Here is a tiny trained network, its code and every weight. The questions are about switching its units off for an input and a target symbol, where a switched-off unit gives its printed mean instead of its output.

import numpy as np


def w(rows, s, z=0):
    codes = np.array(rows[::2]) - 128.0
    scale = np.full(codes.shape[1], s)
    scale[-1] = z or s
    return codes * scale


def f(y):
    return np.maximum(y, 0)


def softmax(a):
    e = np.exp(a - a.max(-1, keepdims=True))
    return e / e.sum(-1, keepdims=True)


def log_softmax(a):
    a = a - a.max(-1, keepdims=True)
    return a - np.log(np.exp(a).sum(-1, keepdims=True))


def net(x, mask):
    ids = ['αβδηθλμξπτψω'.index(c) for c in x.split()]
    T = len(ids)
    res = E[ids] + P[:T]
    r = res
    for j in range(3):
        rows = slice(2 * j, 2 * j + 2)
        q, k, v = (r @ M[0][rows].T for M in (Q, K, V))
        z = softmax(np.where(np.tri(T) > 0, q @ k.T / 2**0.5, -1e9)) @ v
        o = O[0][rows]
        res = res + np.where(mask[j], z, o[:, -1]) @ o[:, :-1]
    y = f(res @ A[0][:, :-1].T + A[0][:, -1])
    res = res + np.where(mask[3:7], y, B[0][:, -1]) @ B[0][:, :-1]
    return log_softmax(res[-1] @ U[:, :-1].T + U[:, -1])


Q, K, V, O, A, B = {}, {}, {}, {}, {}, {}
E = w([
[60,65,129,117,108,65],'α',
[167,231,245,85,83,168],'β',
[133,161,94,112,108,111],'δ',
[231,116,84,103,126,132],'η',
[171,108,236,101,168,162],'θ',
[181,32,40,112,120,105],'λ',
[69,47,219,122,159,58],'μ',
[132,76,64,129,186,74],'ξ',
[165,174,115,127,240,152],'π',
[47,178,115,133,137,38],'τ',
[166,247,132,120,174,87],'ψ',
[140,93,84,111,55,125],'ω',
],0.015)
P = w([
[163,149,138,251,104,99],'0',
[125,110,135,156,127,145],'1',
[125,141,134,72,126,145],'2',
[161,146,155,134,112,98],'3',
[106,89,144,144,141,134],'4',
[102,134,145,69,142,141],'5',
],0.021)
Q[0] = w([
[140,111,139,249,128,145],'head 0',
[106,115,66,77,168,179],'head 0',
[113,127,124,30,146,116],'head 1',
[178,105,163,128,83,60],'head 1',
[101,95,136,134,81,92],'head 2',
[94,126,116,7,140,130],'head 2',
],0.017)
K[0] = w([
[78,56,115,18,214,187],'head 0',
[159,134,21,194,148,163],'head 0',
[60,181,165,232,153,111],'head 1',
[173,73,244,113,182,146],'head 1',
[63,86,130,109,76,81],'head 2',
[145,163,110,255,50,66],'head 2',
],0.012)
V[0] = w([
[72,176,212,137,155,129],'head 0',
[104,205,115,96,22,117],'head 0',
[116,101,212,123,119,150],'head 1',
[155,161,156,110,152,152],'head 1',
[218,121,148,100,84,131],'head 2',
[75,73,138,143,9,148],'head 2',
],0.015)
O[0] = w([
[93,176,181,138,81,71,170],'head 0',
[121,166,151,220,118,166,3],'head 0',
[176,132,196,74,112,171,151],'head 1',
[165,184,100,118,123,164,87],'head 1',
[254,81,169,144,120,175,175],'head 2',
[80,77,144,114,64,179,79],'head 2',
],0.014,0.004)
A[0] = w([
[48,78,125,41,170,170,39],'neuron 0',
[204,102,133,246,88,92,2],'neuron 1',
[237,42,123,141,130,161,52],'neuron 2',
[172,183,102,254,214,47,77],'neuron 3',
],0.0076,0.0061)
B[0] = w([
[131,226,74,120,83,153,198],'neuron 0',
[3,140,106,65,129,135,185],'neuron 1',
[142,216,153,109,158,128,248],'neuron 2',
[165,103,94,111,46,114,251],'neuron 3',
],0.013,0.014)
U = w([
[76,116,107,80,87,205,108],'α',
[140,204,182,161,92,147,120],'β',
[152,46,160,174,138,151,253],'δ',
[178,213,185,156,210,72,124],'η',
[155,58,224,39,145,68,156],'θ',
[142,199,75,96,124,179,74],'λ',
[112,145,141,14,68,102,58],'μ',
[73,97,88,45,216,96,130],'ξ',
[146,65,127,56,175,28,127],'π',
[75,217,133,180,174,35,119],'τ',
[213,145,129,169,98,100,143],'ψ',
[171,63,102,150,48,253,163],'ω',
],0.0051,0.017)

Each question gives the input, a string of symbols that net reads in full, and the target symbol t.
The units are the heads (2 rows each of Q, K, V and O) and the neurons (one row each of A and B). Each row of codes is followed by its name. A weight is (code - 128) times the scale printed after its matrix; where a second scale follows, it is the last column's (O, A, B and U).
mask holds one flag per unit, heads first, then neurons. A switched-off unit (its flag False) gives its mean, the last column of its rows in O or B, instead of its output. The means were averaged over made-up inputs and are rounded, as every weight is.
A unit's drop is (log p(t) with every unit on - log p(t) with that unit switched off) / (log p(t) with every unit on - log p(t) with every unit switched off).
The circuit of an input: a set's keep is (log p(t) with only the set's units on - log p(t) with every unit switched off) / (log p(t) with every unit on - log p(t) with every unit switched off). Starting from all 7 units, units are removed one at a time, each time the one whose removal leaves the highest keep (on an exact tie, the one counted first), for as long as the keep stays at least 0.8.
units of the circuit, in order: the units of the circuit, biggest drop first
k most important neurons: the k neurons with the biggest drops, biggest first
which heads matter: for each layer, one digit per head in row order, 1 if its drop is at least 0.15 and else 0, layers parted by /
input η θ θ δ, target η: units of the circuit, in order : [head 1; head 2; neuron 3; neuron 2]
input δ τ τ ξ ξ μ, target δ: units of the circuit, in order : [head 0; neuron 2; neuron 1]
input λ τ θ η, target η: which heads matter : 011
input π δ η ψ δ ω, target π: which heads matter : 101
input η θ μ π, target ψ: units of the circuit, in order : [head 2; neuron 3]
input β τ π, target β: units of the circuit, in order : [head 0]
input η δ ω, target η: 2 most important neurons : [neuron 2; neuron 3]
input τ θ ω λ μ, target μ: units of the circuit, in order : [neuron 0; head 2; head 0]
input λ θ ξ, target λ: which heads matter : 101
input μ ψ π ψ ξ ξ, target μ: units of the circuit, in order : [head 2; head 0]
input λ ξ ξ, target λ: units of the circuit, in order : [head 0; neuron 0]
input μ λ ω λ θ λ, target μ: units of the circuit, in order : [head 0; head 2]
input μ η μ ψ, target θ: which heads matter : 110
input ξ λ τ, target ξ: units of the circuit, in order : [head 0; head 1]
input ξ ξ ξ, target ξ: units of the circuit, in order : [head 0; neuron 3]
input θ δ λ η, target η: units of the circuit, in order : [neuron 2; head 2; neuron 3]
input τ α ψ, target τ: units of the circuit, in order : [head 2; head 0]
input ω α δ λ, target δ: 2 most important neurons : [neuron 0; neuron 3]
input π β ξ λ δ λ, target π: which heads matter : 101
input π π τ θ μ η, target π: which heads matter : 101
input ξ π ψ, target ξ: which heads matter : 100
input μ λ δ β θ, target θ: units of the circuit, in order : [head 0; neuron 0; head 2]
input β τ α, target β: which heads matter : 110
input ξ β π μ δ, target δ: which heads matter : 000
input θ ψ ψ λ ξ λ, target θ: which heads matter : 101
input τ θ ξ δ, target η: 2 most important neurons : [neuron 3; neuron 1]
input τ τ μ α λ τ, target τ: which heads matter : 001
